Here is a tiny trained network, its code and every weight. The questions are about switching its units off for an input and a target symbol, where a switched-off unit gives its printed mean instead of its output.

import numpy as np


def w(rows, s, z=0):
    codes = np.array(rows[::2]) - 128.0
    scale = np.full(codes.shape[1], s)
    scale[-1] = z or s
    return codes * scale


def f(y):
    return np.maximum(y, 0)


def softmax(a):
    e = np.exp(a - a.max(-1, keepdims=True))
    return e / e.sum(-1, keepdims=True)


def log_softmax(a):
    a = a - a.max(-1, keepdims=True)
    return a - np.log(np.exp(a).sum(-1, keepdims=True))


def net(x, mask):
    ids = ['Ξβεζμτ'.index(c) for c in x.split()]
    T = len(ids)
    res = E[ids] + P[:T]
    u = 0
    for l in range(2):
        r = res
        for j in range(2):
            rows = slice(3 * j, 3 * j + 3)
            q, k, v = (r @ M[l][rows].T for M in (Q, K, V))
            z = softmax(np.where(np.tri(T) > 0, q @ k.T / 3**0.5, -1e9)) @ v
            o = O[l][rows]
            res = res + np.where(mask[u + j], z, o[:, -1]) @ o[:, :-1]
        u += 2
        y = f(res @ A[l][:, :-1].T + A[l][:, -1])
        res = res + np.where(mask[u : u + 4], y, B[l][:, -1]) @ B[l][:, :-1]
        u += 4
    return log_softmax(res[-1] @ U[:, :-1].T + U[:, -1])


Q, K, V, O, A, B = {}, {}, {}, {}, {}, {}
E = w([
[232,52,156,34,119,108,163,193],'Ξ',
[10,120,171,89,164,148,121,186],'β',
[116,98,45,115,222,122,58,77],'ε',
[169,130,44,144,127,60,203,67],'ζ',
[127,162,139,142,196,53,161,176],'μ',
[108,190,255,97,100,49,90,36],'τ',
],0.015)
P = w([
[111,101,110,143,60,49,3,179],'0',
[110,72,122,193,128,72,113,138],'1',
[114,83,132,188,139,94,138,124],'2',
[117,95,130,179,145,114,156,118],'3',
[118,107,122,160,147,127,167,116],'4',
[125,119,117,145,158,137,173,116],'5',
[128,127,109,131,163,145,185,118],'6',
[133,139,103,117,169,152,196,123],'7',
[140,144,98,97,175,162,199,126],'8',
[143,156,92,85,180,169,207,128],'9',
[148,160,87,67,188,175,207,127],'10',
[142,173,77,54,190,181,219,131],'11',
[147,175,61,33,195,188,220,133],'12',
],0.012)
Q[0] = w([
[133,160,100,161,195,14,188,84],'0.h1',
[167,95,100,163,174,163,45,33],'0.h1',
[52,184,101,171,119,224,64,118],'0.h1',
[176,203,155,102,40,165,123,113],'0.h2',
[82,188,128,68,193,152,201,105],'0.h2',
[147,228,144,150,51,145,2,101],'0.h2',
],0.0088)
K[0] = w([
[109,167,126,150,207,24,160,81],'0.h1',
[229,108,108,133,144,127,72,107],'0.h1',
[117,24,121,242,145,181,15,123],'0.h1',
[72,154,195,236,43,51,81,111],'0.h2',
[175,136,172,139,180,215,185,63],'0.h2',
[121,17,199,241,26,3,40,106],'0.h2',
],0.0078)
V[0] = w([
[188,37,83,153,131,121,77,136],'0.h1',
[162,49,170,76,148,153,171,157],'0.h1',
[234,161,164,130,140,27,174,115],'0.h1',
[58,119,13,170,162,125,106,131],'0.h2',
[150,30,83,117,84,211,55,135],'0.h2',
[161,135,72,145,124,157,161,255],'0.h2',
],0.0068)
O[0] = w([
[60,175,54,93,114,127,173,195,166],'0.h1',
[145,186,65,112,139,99,137,118,188],'0.h1',
[114,253,166,184,84,71,119,150,254],'0.h1',
[222,144,235,153,90,178,78,118,166],'0.h2',
[90,173,168,159,107,158,171,92,102],'0.h2',
[74,106,191,168,105,67,110,46,160],'0.h2',
],0.0082,0.0044)
A[0] = w([
[76,155,93,123,140,182,124,255,1],'0.n1',
[147,159,71,160,28,110,83,36,176],'0.n2',
[118,141,99,115,79,172,143,114,44],'0.n3',
[153,207,93,147,48,13,89,192,98],'0.n4',
],0.0076,0.0045)
B[0] = w([
[148,150,193,127,90,117,84,121,138],'0.n1',
[120,95,142,217,59,106,81,78,163],'0.n2',
[137,85,197,163,220,86,91,154,128],'0.n3',
[135,1,136,106,171,207,122,103,254],'0.n4',
],0.0091,0.0083)
Q[1] = w([
[87,190,206,128,51,36,126,212],'1.h1',
[72,211,137,171,172,128,8,127],'1.h1',
[80,138,150,57,85,130,84,124],'1.h1',
[73,159,143,181,154,140,44,90],'1.h2',
[147,125,48,116,221,157,80,120],'1.h2',
[98,80,160,91,151,169,140,135],'1.h2',
],0.013)
K[1] = w([
[45,66,110,127,124,4,7,174],'1.h1',
[201,78,224,137,76,199,17,212],'1.h1',
[87,113,90,93,98,159,80,159],'1.h1',
[195,92,164,150,85,171,56,204],'1.h2',
[173,152,208,84,150,225,182,94],'1.h2',
[129,184,103,78,214,97,163,174],'1.h2',
],0.011)
V[1] = w([
[164,99,123,101,69,105,115,177],'1.h1',
[145,124,87,92,134,162,83,155],'1.h1',
[112,147,168,101,151,180,198,158],'1.h1',
[119,112,88,90,123,108,82,87],'1.h2',
[120,110,86,220,147,92,117,98],'1.h2',
[253,116,66,136,83,115,151,114],'1.h2',
],0.012)
O[1] = w([
[61,171,167,78,80,68,189,62,179],'1.h1',
[85,188,148,186,160,93,158,199,113],'1.h1',
[48,57,42,139,161,36,114,183,2],'1.h1',
[109,155,95,185,83,115,50,131,245],'1.h2',
[156,144,64,127,167,95,75,178,128],'1.h2',
[153,2,107,127,35,124,49,184,30],'1.h2',
],0.0082,0.0025)
A[1] = w([
[181,61,4,174,72,152,126,115,4],'1.n1',
[136,126,248,114,37,91,200,184,44],'1.n2',
[134,72,159,41,141,180,161,255,129],'1.n3',
[21,101,113,239,84,170,145,174,44],'1.n4',
],0.0074,0.004)
B[1] = w([
[77,181,156,74,176,129,222,154,248],'1.n1',
[90,136,194,155,86,3,163,165,194],'1.n2',
[145,153,86,181,90,183,38,109,255],'1.n3',
[94,158,80,98,155,161,86,137,149],'1.n4',
],0.0083,0.0054)
U = w([
[148,51,130,3,222,180,95,191,196],'Ξ',
[146,84,139,104,87,228,133,61,10],'β',
[137,121,170,211,99,89,73,60,219],'ε',
[106,143,168,72,164,184,181,200,2],'ζ',
[98,63,106,67,109,131,104,156,119],'μ',
[126,194,68,165,113,168,61,165,120],'τ',
],0.0056)

Each question gives the input, a string of symbols that net reads in full, and the target symbol t.
The units are the heads (3 rows each of Q, K, V and O) and the neurons (one row each of A and B). Each row of codes is followed by its name. A weight is (code - 128) times the scale printed after its matrix; where a second scale follows, it is the last column's (O, A, B and U).
mask holds one flag per unit, layer by layer, with each layer's heads first. A switched-off unit (its flag False) gives its mean, the last column of its rows in O or B, instead of its output. The means were averaged over made-up inputs and are rounded, as every weight is.
A unit's drop is (log p(t) with every unit on - log p(t) with that unit switched off) / (log p(t) with every unit on - log p(t) with every unit switched off).
The circuit of an input: a set's keep is (log p(t) with only the set's units on - log p(t) with every unit switched off) / (log p(t) with every unit on - log p(t) with every unit switched off). Starting from all 12 units, units are removed one at a time, each time the one whose removal leaves the highest keep (on an exact tie, the one counted first), for as long as the keep stays at least 0.8.
units of the circuit, in order: the units of the circuit, biggest drop first
most important unit: the unit with the biggest drop
top k neurons: the k neurons with the biggest drops, biggest first
top k neurons in layer l: the k neurons of layer l with the biggest drops, biggest first
which heads matter: for each layer, one digit per head in row order, 1 if its drop is at least 0.15 and else 0, layers parted by /
input Ξ ζ ζ ζ μ μ Ξ, target β: which heads matter => 11 / 10
input τ Ξ Ξ ε ζ Ξ Ξ ε τ τ ε μ, target ε: units of the circuit, in order => [0.h1]
input ε Ξ Ξ β ζ τ ε Ξ, target ζ: top 2 neurons => [0.n4; 0.n2]
input β μ ζ μ ε Ξ ε τ β ζ Ξ Ξ, target μ: which heads matter => 01 / 11
input ε Ξ β Ξ ε ε ε ζ β Ξ, target τ: top 2 neurons => [0.n4; 1.n3]
input Ξ τ β, target ζ: which heads matter => 11 / 11
input μ μ ε, target τ: units of the circuit, in order => [0.n4; 1.h2]
input μ Ξ Ξ ε μ μ ζ ζ ζ Ξ, target τ: units of the circuit, in order => [1.n3; 1.h2]
input ε ζ β μ Ξ Ξ ε, target β: top 2 neurons => [0.n2; 0.n4]
input ε ε μ Ξ μ, target Ξ: which heads matter => 00 / 11
input τ β τ ζ τ Ξ, target ε: top 3 neurons => [1.n2; 1.n1; 1.n3]
input ζ τ Ξ Ξ Ξ τ ζ Ξ Ξ ζ Ξ, target β: top 3 neurons => [0.n2; 1.n3; 0.n4]
input ε τ ε Ξ, target ε: which heads matter => 01 / 01
input β ε ζ β Ξ ζ, target Ξ: top 2 neurons => [1.n1; 1.n3]
input τ Ξ ε ε β ε β ε, target ζ: units of the circuit, in order => [1.h2; 0.h1]
input Ξ μ ζ ζ ε Ξ Ξ Ξ ε β, target ε: units of the circuit, in order => [1.n2; 1.h1; 0.n1]
input Ξ Ξ β μ ζ, target β: which heads matter => 00 / 10
input τ Ξ β Ξ μ β ζ ζ τ Ξ ε, target ε: units of the circuit, in order => [0.h2; 0.n4; 1.h2]
input Ξ ε ε μ ζ μ Ξ β Ξ, target ζ: units of the circuit, in order => [1.h2; 0.h2]
input ζ Ξ μ μ τ ε τ ε ε τ, target Ξ: top neuron in layer 1 => [1.n2]
input ε μ ζ ε, target Ξ: most important unit => 0.h1
